Below are the code and all the weights of a small trained network. Each question names an input and a target symbol and asks about switching units off, where a switched-off unit gives its printed mean instead of its output.

import numpy as np


def w(rows, s, z=0):
    codes = np.array(rows[::2]) - 128.0
    scale = np.full(codes.shape[1], s)
    scale[-1] = z or s
    return codes * scale


def norm(h):
    return h / np.sqrt((h * h).mean(-1, keepdims=True) + 1e-5)


def f(y):
    return y / 2 * (1 + np.tanh(0.7978845608 * (y + 0.044715 * y**3)))


def softmax(a):
    e = np.exp(a - a.max(-1, keepdims=True))
    return e / e.sum(-1, keepdims=True)


def log_softmax(a):
    a = a - a.max(-1, keepdims=True)
    return a - np.log(np.exp(a).sum(-1, keepdims=True))


def net(x, mask):
    ids = ['εθλπσψω'.index(c) for c in x.split()]
    T = len(ids)
    res = E[ids] + P[:T]
    u = 0
    for l in range(3):
        q, k, v = (norm(res) @ M[l].T for M in (Q, K, V))
        z = softmax(np.where(np.tri(T) > 0, q @ k.T / 2**0.5, -1e9)) @ v
        res = res + np.where(mask[u], z, O[l][:, -1]) @ O[l][:, :-1]
        u += 1
        y = f(norm(res) @ A[l][:, :-1].T + A[l][:, -1])
        res = res + np.where(mask[u : u + 8], y, B[l][:, -1]) @ B[l][:, :-1]
        u += 8
    return log_softmax(norm(res)[-1] @ U[:, :-1].T + U[:, -1])


Q, K, V, O, A, B = {}, {}, {}, {}, {}, {}
E = w([
[126,80,96,213,104,164,141],'ε',
[88,151,107,150,87,195,161],'θ',
[152,154,102,200,2,122,122],'λ',
[247,194,248,164,140,41,214],'π',
[142,132,103,81,37,118,112],'σ',
[142,41,206,97,116,106,94],'ψ',
[55,172,123,42,164,125,106],'ω',
],0.0085)
P = w([
[96,53,2,81,133,175,211],'0',
[19,113,182,141,54,164,127],'1',
[64,132,199,122,62,143,103],'2',
[141,164,175,114,95,149,49],'3',
[158,201,198,118,119,184,56],'4',
[191,235,202,99,156,202,63],'5',
],0.0058)
Q[0] = w([
[147,161,192,145,110,152,255],'0.h1',
[114,105,100,119,153,60,234],'0.h1',
],0.0091)
K[0] = w([
[232,71,124,93,140,101,102],'0.h1',
[124,71,88,175,132,102,253],'0.h1',
],0.0076)
V[0] = w([
[159,146,109,121,36,74,114],'0.h1',
[137,178,128,255,131,128,139],'0.h1',
],0.0052)
O[0] = w([
[221,73,171,2,73,221,169,193],'0.h1',
[219,218,47,182,97,75,243,5],'0.h1',
],0.0045,0.0024)
A[0] = w([
[200,114,78,41,59,136,180,78],'0.n1',
[126,16,68,146,253,115,121,6],'0.n2',
[177,154,129,216,122,163,145,99],'0.n3',
[79,121,149,144,139,165,147,119],'0.n4',
[92,156,123,91,149,151,218,99],'0.n5',
[176,64,155,147,84,170,94,49],'0.n6',
[113,145,95,119,161,159,2,54],'0.n7',
[82,159,171,176,183,165,137,91],'0.n8',
],0.0067,0.0019)
B[0] = w([
[60,138,133,183,179,217,149,213],'0.n1',
[70,20,165,202,99,50,167,122],'0.n2',
[104,165,60,3,113,115,171,200],'0.n3',
[192,131,89,132,68,120,89,195],'0.n4',
[140,112,54,107,122,125,63,135],'0.n5',
[83,174,189,118,110,209,102,246],'0.n6',
[164,205,144,142,2,110,167,253],'0.n7',
[171,104,82,55,105,130,98,173],'0.n8',
],0.0056,0.0024)
Q[1] = w([
[250,243,129,92,173,224,141],'1.h1',
[112,159,197,12,13,177,2],'1.h1',
],0.0082)
K[1] = w([
[253,177,213,163,147,154,121],'1.h1',
[190,214,188,38,174,20,181],'1.h1',
],0.0061)
V[1] = w([
[168,79,248,141,118,76,54],'1.h1',
[254,93,172,175,101,169,227],'1.h1',
],0.0061)
O[1] = w([
[102,69,137,93,64,116,174,215],'1.h1',
[9,116,90,133,196,107,144,12],'1.h1',
],0.011,0.0011)
A[1] = w([
[128,74,170,109,183,93,52,164],'1.n1',
[111,156,148,42,123,156,124,93],'1.n2',
[207,137,73,141,148,105,92,40],'1.n3',
[248,132,152,152,94,62,150,123],'1.n4',
[62,82,69,131,122,108,121,63],'1.n5',
[92,100,89,100,120,160,150,22],'1.n6',
[160,107,153,139,118,164,67,149],'1.n7',
[119,67,159,76,84,136,167,2],'1.n8',
],0.011,0.0038)
B[1] = w([
[141,195,52,156,68,127,177,141],'1.n1',
[124,81,149,194,92,127,133,246],'1.n2',
[200,100,195,154,151,64,137,136],'1.n3',
[52,181,119,1,106,55,115,242],'1.n4',
[200,177,174,133,169,96,169,163],'1.n5',
[125,147,188,142,143,53,138,142],'1.n6',
[101,119,171,35,127,168,136,255],'1.n7',
[149,188,28,190,154,92,104,213],'1.n8',
],0.0091,0.0048)
Q[2] = w([
[202,158,107,119,78,205,11],'2.h1',
[255,154,89,105,118,141,131],'2.h1',
],0.0096)
K[2] = w([
[79,237,254,173,37,155,154],'2.h1',
[153,244,167,158,97,80,149],'2.h1',
],0.009)
V[2] = w([
[209,2,155,188,213,194,30],'2.h1',
[145,110,144,64,100,196,53],'2.h1',
],0.0057)
O[2] = w([
[236,219,208,117,71,242,143,19],'2.h1',
[156,173,178,254,207,70,133,253],'2.h1',
],0.0077,0.0036)
A[2] = w([
[225,137,107,108,154,153,88,108],'2.n1',
[138,33,105,164,54,113,141,2],'2.n2',
[112,146,71,185,129,146,73,144],'2.n3',
[79,83,78,91,132,165,104,167],'2.n4',
[118,60,102,133,135,90,146,150],'2.n5',
[173,150,118,111,105,174,183,139],'2.n6',
[70,135,153,119,131,97,196,147],'2.n7',
[144,113,137,6,50,127,104,62],'2.n8',
],0.013,0.0039)
B[2] = w([
[159,103,135,189,125,48,194,136],'2.n1',
[132,150,39,190,7,183,155,156],'2.n2',
[127,131,100,74,172,136,124,166],'2.n3',
[158,202,134,192,171,150,93,164],'2.n4',
[103,99,161,139,100,196,82,151],'2.n5',
[28,77,134,116,132,103,79,143],'2.n6',
[187,87,107,95,115,145,133,190],'2.n7',
[157,112,142,69,108,61,3,246],'2.n8',
],0.012,0.011)
U = w([
[135,136,156,65,109,60,51,242],'ε',
[50,137,255,131,126,229,132,4],'θ',
[140,97,116,36,140,166,242,94],'λ',
[97,200,50,110,247,171,115,151],'π',
[226,175,150,233,168,69,154,99],'σ',
[118,132,47,196,27,165,129,163],'ψ',
[8,42,105,198,181,44,142,15],'ω',
],0.0067,0.002)

Each question gives the input, a string of symbols that net reads in full, and the target symbol t.
The units are the heads (2 rows each of Q, K, V and O) and the neurons (one row each of A and B). Each row of codes is followed by its name. A weight is (code - 128) times the scale printed after its matrix; where a second scale follows, it is the last column's (O, A, B and U).
mask holds one flag per unit, layer by layer, with each layer's heads first. A switched-off unit (its flag False) gives its mean, the last column of its rows in O or B, instead of its output. The means were averaged over made-up inputs and are rounded, as every weight is.
A unit's drop is (log p(t) with every unit on - log p(t) with that unit switched off) / (log p(t) with every unit on - log p(t) with every unit switched off).
The circuit of an input: a set's keep is (log p(t) with only the set's units on - log p(t) with every unit switched off) / (log p(t) with every unit on - log p(t) with every unit switched off). Starting from the 12 units with the biggest drops (on a tie, the unit counted first), units are removed one at a time, each time the one whose removal leaves the highest keep (on an exact tie, the one counted first), for as long as the keep stays at least 0.8.
units of the circuit, in order: the units of the circuit, biggest drop first
most important unit: the unit with the biggest drop
k most important neurons: the k neurons with the biggest drops, biggest first
top k neurons in layer l: the k neurons of layer l with the biggest drops, biggest first
input σ ε ψ ε θ, target ψ: 2 most important neurons => 1.n2, 2.n2
input π σ σ, target π: units of the circuit, in order => 1.h1, 2.n4, 2.n8
input ω π ω ω ε θ, target ω: units of the circuit, in order => 1.h1, 2.h1
input λ θ ε, target π: units of the circuit, in order => 1.h1, 2.n8, 2.n3
input σ ω λ λ π ω, target σ: most important unit => 2.h1
input π ψ θ ω, target π: units of the circuit, in order => 1.h1, 2.n8, 2.n4
input θ π λ θ ω ω, target θ: 3 most important neurons => 2.n8, 1.n4, 2.n6
input λ ε ω ψ π ε, target λ: units of the circuit, in order => 1.h1, 2.n8, 2.n7
input θ π ε, target θ: 4 most important neurons => 1.n4, 1.n3, 2.n8, 2.n6
input λ ψ π λ ψ, target λ: top 3 neurons in layer 2 => 2.n8, 2.n7, 2.n2
input σ π ε, target σ: 2 most important neurons => 1.n5, 1.n4
input λ ω θ λ π, target λ: 3 most important neurons => 2.n8, 2.n7, 0.n1
input θ ε π, target θ: 4 most important neurons => 1.n4, 2.n8, 2.n6, 1.n3
input σ π ω ω, target σ: 4 most important neurons => 1.n5, 1.n4, 2.n8, 1.n7
input λ ω σ π, target λ: 2 most important neurons => 2.n8, 2.n7
input ψ ω λ λ ε, target π: 2 most important neurons => 0.n3, 2.n8
input ψ π θ ω, target ψ: most important unit => 0.h1
input ω λ ψ θ π, target ω: 2 most important neurons => 1.n4, 2.n8
input ω π ε, target ω: 3 most important neurons => 1.n5, 1.n4, 2.n8
input θ π θ θ λ λ, target θ: top 2 neurons in layer 2 => 2.n6, 2.n8
input ω λ π σ σ λ, target ω: top 2 neurons in layer 1 => 1.n6, 1.n5
